Look-ups in named tables: a row name and a column name give one cell, copied from the table.

memebam
fields: lufu, tik, defa, tem, vagope, legi, rideb, gos
fosu: [24, 41, 77, 71, 50, 78, 77, 68]
tid: [61, 58, 66, 69, 39, 45, 66, 43]
pebudo: [55, 61, 65, 74, 26, 36, 72, 34]
mogama: [48, 39, 93, 42, 61, 95, 68, 44]
tar: [54, 42, 86, 46, 63, 86, 65, 48]
pamo: [46, 39, 92, 43, 61, 94, 69, 45]
gek: [43, 43, 74, 64, 61, 77, 67, 70]

tem of pamo: 43
tik of tid: 58
rideb of gek: 67
defa of pebudo: 65
lufu of tid: 61
tik of tar: 42
vagope of pamo: 61
defa of pamo: 92
legi of fosu: 78
rideb of tid: 66

nudif.tsv
	tak	mepinep	ruros	tunaku	lub	tovoki
suze	56.5	48.6	50.8	72.4	57.0	45.4
vuk	56.3	48.0	49.5	72.1	56.8	44.0
mas	57.7	45.4	46.3	74.7	58.0	39.4
dar	65.0	44.7	33.6	41.4	62.7	31.1
nog	52.6	59.7	56.4	39.4	52.2	61.2
bemik	68.3	41.9	30.4	43.8	65.7	26.0
gored	53.8	53.2	55.7	65.9	54.4	53.4
sabod	56.7	46.9	48.3	73.4	57.2	42.2
sedutik	77.8	33.7	13.1	30.9	73.1	6.7
pozol	52.2	58.3	59.6	54.2	52.6	61.3
gakaza	67.2	45.7	32.1	31.9	64.2	31.2

pozol, tak => 52.2
pozol, tovoki => 61.3
sedutik, tovoki => 6.7
nog, lub => 52.2
vuk, mepinep => 48.0
dar, mepinep => 44.7
mas, tak => 57.7
mas, lub => 58.0
pozol, tunaku => 54.2
suze, tunaku => 72.4
vuk, tovoki => 44.0
vuk, ruros => 49.5
bemik, tunaku => 43.8
sabod, ruros => 48.3
gored, tovoki => 53.4
nog, tunaku => 39.4
gored, mepinep => 53.2
bemik, mepinep => 41.9
bemik, tak => 68.3
Row with the largest ruros: pozol

mogif.csv
,dak,zamevof,rudeke,dum,turiv,kab,pes,dunulav
dorigo,-14.6,-57.9,25.4,-20.5,-1.9,-20.0,29.3,-1.2
ril,11.6,-69.8,28.6,0.4,11.8,-33.8,24.5,11.9
pilebo,57.0,69.2,-2.5,38.2,26.3,37.8,3.9,18.4
lazise,23.3,-74.9,29.2,11.6,16.8,-26.1,44.4,22.7

pes of lazise: 44.4
dunulav of pilebo: 18.4
dak of pilebo: 57.0
zamevof of ril: -69.8
zamevof of dorigo: -57.9
turiv of dorigo: -1.9
kab of dorigo: -20.0
zamevof of pilebo: 69.2
dum of dorigo: -20.5
kab of ril: -33.8
rudeke of dorigo: 25.4
pes of pilebo: 3.9
rudeke of lazise: 29.2
rudeke of pilebo: -2.5
pes of dorigo: 29.3
dunulav of lazise: 22.7
Which row has the largest dak? pilebo

taloga.tsv
	guv	ragotiz
nid	886	227
kemoti	852	354
rakida	730	623
vizabad	638	884
gova	813	333
revubo	606	852
kileza	704	746
gimika	644	647
zitamaf	603	741

gova, guv -> 813
kemoti, guv -> 852
kemoti, ragotiz -> 354
zitamaf, ragotiz -> 741
revubo, ragotiz -> 852
rakida, guv -> 730
gimika, ragotiz -> 647
kileza, guv -> 704
gova, ragotiz -> 333
vizabad, guv -> 638
gimika, guv -> 644
Which row has the largest guv? nid

mudula:
	sageta	gumo	bufuvup	gugil	mos	zusomo
puv	42092	45754	53644	26035	61741	36743
kitog	9146	31074	20616	97233	15312	44213
laz	45412	65801	20676	40814	65630	49581

What is the zusomo of puv in mudula? 36743
What is the mos of puv in mudula? 61741
What is the mos of laz in mudula? 65630
What is the gugil of puv in mudula? 26035
What is the gugil of laz in mudula? 40814
What is the sageta of puv in mudula? 42092
What is the bufuvup of kitog in mudula? 20616
What is the bufuvup of puv in mudula? 53644
What is the zusomo of kitog in mudula? 44213
What is the zusomo of laz in mudula? 49581
What is the bufuvup of laz in mudula? 20676
What is the gumo of laz in mudula? 65801
What is the gumo of kitog in mudula? 31074
What is the gugil of kitog in mudula? 97233
Which row has the largest sageta? laz

Table vap
	babun	midima	lupove	vak	tav	dakifip	tatukov
fenagi	-77	-84	39	1	34	31	38
lafo	-74	-70	79	-4	53	45	58
libo	-64	-55	45	-4	25	21	23
dasor	-63	-59	3	1	1	2	-4
zeze	-63	-57	16	-1	9	8	4
zezigub	-76	-76	66	-2	48	42	53
tekogi	-64	-67	-25	5	-12	-8	-19
gim	-76	-86	18	4	23	23	25
komebu	-68	-57	74	-6	43	36	45
datul	-77	-80	56	0	43	38	48
bovini	-75	-72	73	-3	51	44	56
dafis	-73	-86	-21	8	-1	4	-3
zat	-73	-85	-12	8	7	11	5

What is the tatukov of dafis in vap? -3
What is the babun of dasor in vap? -63
What is the midima of datul in vap? -80
What is the dakifip of fenagi in vap? 31
What is the tav of datul in vap? 43
What is the tav of gim in vap? 23
What is the dakifip of zezigub in vap? 42
What is the babun of datul in vap? -77
What is the tav of bovini in vap? 51
What is the dakifip of komebu in vap? 36
What is the tav of zat in vap? 7
What is the vak of komebu in vap? -6
What is the tav of dasor in vap? 1
What is the babun of lafo in vap? -74
What is the tav of zezigub in vap? 48
What is the tatukov of libo in vap? 23

